Below are the code and all the weights of a small trained network. Each question names an input and a class and asks about switching units off, where a switched-off unit gives its printed mean instead of its output.

import numpy as np


def w(rows, s, z=0):
    codes = np.array(rows[::2]) - 128.0
    scale = np.full(codes.shape[1], s)
    scale[-1] = z or s
    return codes * scale


def norm(h):
    return h / np.sqrt((h * h).mean(-1, keepdims=True) + 1e-5)


def f(y):
    return np.maximum(y, 0)


def log_softmax(a):
    a = a - a.max(-1, keepdims=True)
    return a - np.log(np.exp(a).sum(-1, keepdims=True))


def net(x, mask):
    res = np.array(x, float).reshape(1, 2) / 4 @ E
    u = 0
    for l in range(3):
        y = f(norm(res) @ A[l][:, :-1].T + A[l][:, -1])
        res = res + np.where(mask[u : u + 4], y, B[l][:, -1]) @ B[l][:, :-1]
        u += 4
    return log_softmax(norm(res)[-1] @ U[:, :-1].T + U[:, -1])


A, B = {}, {}
E = w([
[180,255,130,84,68,58,155,237,172],'x0',
[107,185,90,197,73,173,135,171,188],'x1',
],0.0098)
A[0] = w([
[146,227,63,149,37,134,149,254,200,170],'0.n1',
[147,122,110,214,76,165,114,177,66,5],'0.n2',
[24,154,144,173,104,149,113,111,171,6],'0.n3',
[61,118,56,164,119,230,103,53,137,39],'0.n4',
],0.0087,0.0017)
B[0] = w([
[144,192,255,226,47,116,168,125,203,248],'0.n1',
[123,97,147,138,140,101,145,124,82,153],'0.n2',
[135,132,159,48,111,121,99,154,77,163],'0.n3',
[139,94,94,163,153,138,122,93,163,207],'0.n4',
],0.014)
A[1] = w([
[42,126,98,128,92,162,122,138,135,4],'1.n1',
[151,140,149,12,147,66,133,160,96,27],'1.n2',
[92,92,123,103,103,142,174,175,167,72],'1.n3',
[179,133,113,37,148,108,146,104,141,59],'1.n4',
],0.011,0.0021)
B[1] = w([
[78,124,110,165,108,114,191,114,137,135],'1.n1',
[119,193,56,98,150,169,2,156,93,254],'1.n2',
[207,71,124,197,183,72,209,41,74,133],'1.n3',
[148,163,105,86,68,139,183,125,84,205],'1.n4',
],0.0093,0.0039)
A[2] = w([
[173,165,199,186,69,90,176,142,166,4],'2.n1',
[166,187,58,2,172,82,49,132,83,75],'2.n2',
[118,81,72,174,204,153,128,172,107,235],'2.n3',
[145,149,67,47,130,79,78,125,68,77],'2.n4',
],0.0088,0.0016)
B[2] = w([
[177,210,208,176,97,42,205,105,43,246],'2.n1',
[181,191,51,76,149,129,254,227,127,184],'2.n2',
[66,67,114,70,199,120,44,127,161,185],'2.n3',
[110,111,50,41,96,158,112,209,131,167],'2.n4',
],0.0083,0.012)
U = w([
[161,211,243,225,41,41,164,130,156,236],'0',
[42,26,74,144,192,132,65,10,136,178],'1',
[147,192,3,39,141,145,136,254,95,3],'2',
],0.0091,0.0014)

Each question gives the input, the list of numbers given to net, and the class t.
The units are the neurons (one row each of A and B). Each row of codes is followed by its name. A weight is (code - 128) times the scale printed after its matrix; where a second scale follows, it is the last column's (A, B and U).
mask holds one flag per neuron, layer by layer. A switched-off neuron (its flag False) gives its mean, the last column of its row in B, instead of its output. The means were averaged over made-up inputs and are rounded, as every weight is.
A unit's drop is (log p(t) with every unit on - log p(t) with that unit switched off) / (log p(t) with every unit on - log p(t) with every unit switched off).
The circuit of an input: a set's keep is (log p(t) with only the set's units on - log p(t) with every unit switched off) / (log p(t) with every unit on - log p(t) with every unit switched off). Starting from all 12 units, units are removed one at a time, each time the one whose removal leaves the highest keep (on an exact tie, the one counted first), for as long as the keep stays at least 0.8.
units of the circuit, in order: the units of the circuit, biggest drop first
top k neurons: the k neurons with the biggest drops, biggest first
drop of u: that unit's drop, to one decimal
input [0,-5], class 2: units of the circuit, in order -> 0.n1
input [5,-6], class 2: units of the circuit, in order -> 0.n1; 1.n2
input [-3,5], class 1: units of the circuit, in order -> 0.n1; 0.n4
input [-3,-4], class 1: top 2 neurons -> 0.n1; 0.n3
input [6,-7], class 2: top 2 neurons -> 0.n1; 1.n2
input [-2,-5], class 2: top 2 neurons -> 0.n1; 0.n4
input [-7,-1], class 1: drop of 0.n1 -> 0.4
input [-7,-3], class 1: drop of 0.n1 -> 0.5
input [-6,-6], class 1: drop of 0.n1 -> 1.0
input [3,-7], class 2: drop of 2.n2 -> 0.0
